Below is a small trained network, with its code and all its weights. Each question gives an input and a class and asks what happens when units are switched off, that is, made to give their printed mean instead of their output.

import numpy as np


def w(rows, s, z=0):
    codes = np.array(rows[::2]) - 128.0
    scale = np.full(codes.shape[1], s)
    scale[-1] = z or s
    return codes * scale


def f(y):
    return np.maximum(y, 0)


def log_softmax(a):
    a = a - a.max(-1, keepdims=True)
    return a - np.log(np.exp(a).sum(-1, keepdims=True))


def net(x, mask):
    res = np.array(x, float).reshape(1, 4) / 4 @ E
    y = f(res @ A[0][:, :-1].T + A[0][:, -1])
    res = res + np.where(mask, y, B[0][:, -1]) @ B[0][:, :-1]
    return log_softmax(res[-1] @ U[:, :-1].T + U[:, -1])


A, B = {}, {}
E = w([
[49,164,35,148,119,170,216],'x0',
[192,106,69,32,147,89,214],'x1',
[110,125,148,112,125,126,132],'x2',
[88,106,145,188,165,2,157],'x3',
],0.0079)
A[0] = w([
[155,104,145,115,133,133,125,173],'N1',
[167,119,145,121,123,101,86,254],'N2',
[144,120,117,114,138,81,161,78],'N3',
[71,139,91,160,123,130,142,127],'N4',
[39,145,68,158,122,178,216,138],'N5',
[60,123,155,246,130,65,102,141],'N6',
[126,141,138,121,116,203,90,201],'N7',
[125,121,117,124,137,148,149,113],'N8',
[200,124,100,8,123,196,159,151],'N9',
[110,146,151,150,112,232,69,224],'N10',
[159,129,125,114,134,67,153,180],'N11',
[170,129,162,113,130,103,88,246],'N12',
[144,118,115,121,137,34,183,52],'N13',
[144,130,116,103,121,146,158,122],'N14',
[81,134,96,147,127,158,178,131],'N15',
[87,140,95,142,124,149,165,145],'N16',
[114,129,147,152,134,113,117,186],'N17',
[107,136,142,137,113,224,69,223],'N18',
[142,121,110,115,130,31,175,45],'N19',
[99,128,138,163,114,141,95,222],'N20',
],0.016,0.0039)
B[0] = w([
[155,128,132,124,102,114,165,156],'N1',
[172,96,164,80,144,99,102,188],'N2',
[120,93,115,120,135,162,140,163],'N3',
[113,162,150,171,145,116,192,175],'N4',
[19,186,98,155,124,193,107,242],'N5',
[145,209,156,170,175,60,68,231],'N6',
[129,78,131,111,122,152,173,207],'N7',
[109,129,117,118,121,135,106,149],'N8',
[122,200,133,74,4,89,113,250],'N9',
[119,54,94,120,159,180,153,240],'N10',
[138,68,116,130,117,126,134,179],'N11',
[177,78,155,95,122,92,121,192],'N12',
[126,68,117,132,170,181,150,188],'N13',
[105,134,109,105,98,135,97,165],'N14',
[80,166,113,159,128,160,140,190],'N15',
[84,157,123,153,134,146,138,184],'N16',
[142,128,125,122,157,112,86,164],'N17',
[126,54,106,118,146,171,155,231],'N18',
[120,69,114,133,167,177,153,186],'N19',
[139,117,144,165,194,112,96,187],'N20',
],0.032,0.014)
U = w([
[224,27,132,104,187,163,162,242],'0',
[76,82,59,188,178,198,187,103],'1',
[207,151,169,157,175,18,23,90],'2',
[125,254,157,216,196,116,91,7],'3',
[216,154,154,86,44,39,118,148],'4',
[92,238,103,118,64,131,79,85],'5',
],0.0061,0.0015)

Each question gives the input, the list of numbers given to net, and the class t.
The units are the neurons (one row each of A and B). Each row of codes is followed by its name. A weight is (code - 128) times the scale printed after its matrix; where a second scale follows, it is the last column's (A, B and U).
mask holds one flag per neuron, in row order. A switched-off neuron (its flag False) gives its mean, the last column of its row in B, instead of its output. The means were averaged over made-up inputs and are rounded, as every weight is.
A unit's drop is (log p(t) with every unit on - log p(t) with that unit switched off) / (log p(t) with every unit on - log p(t) with every unit switched off).
The circuit of an input: a set's keep is (log p(t) with only the set's units on - log p(t) with every unit switched off) / (log p(t) with every unit on - log p(t) with every unit switched off). Starting from the 12 units with the biggest drops (on a tie, the unit counted first), units are removed one at a time, each time the one whose removal leaves the highest keep (on an exact tie, the one counted first), for as long as the keep stays at least 0.8.
units of the circuit, in order: the units of the circuit, biggest drop first
top k neurons: the k neurons with the biggest drops, biggest first
drop of u: that unit's drop, to one decimal
input [6,3,-8,-8], class 5: units of the circuit, in order -> [N9]
input [2,0,-1,3], class 3: units of the circuit, in order -> [N10, N7]
input [-6,3,-3,0], class 4: top 2 neurons -> [N10, N18]
input [0,0,-3,8], class 2: units of the circuit, in order -> [N6, N5]
input [-1,-5,-5,0], class 0: top 4 neurons -> [N9, N10, N5, N18]
input [-2,1,0,0], class 4: top 3 neurons -> [N10, N18, N6]
input [6,1,-8,0], class 5: top 3 neurons -> [N10, N18, N6]
input [-2,7,5,0], class 4: top 2 neurons -> [N9, N10]
input [7,0,3,8], class 3: top 2 neurons -> [N6, N10]
input [6,0,-3,6], class 3: top 3 neurons -> [N6, N10, N18]
input [4,0,-6,6], class 3: top 3 neurons -> [N6, N10, N18]
input [-2,-6,0,0], class 0: drop of N18 -> 0.2
input [0,-4,-3,-1], class 0: drop of N5 -> 0.6
input [3,4,-4,-8], class 5: units of the circuit, in order -> [N9]
input [-3,-2,5,7], class 2: drop of N6 -> 0.2
input [-5,-4,2,0], class 0: drop of N9 -> 0.3
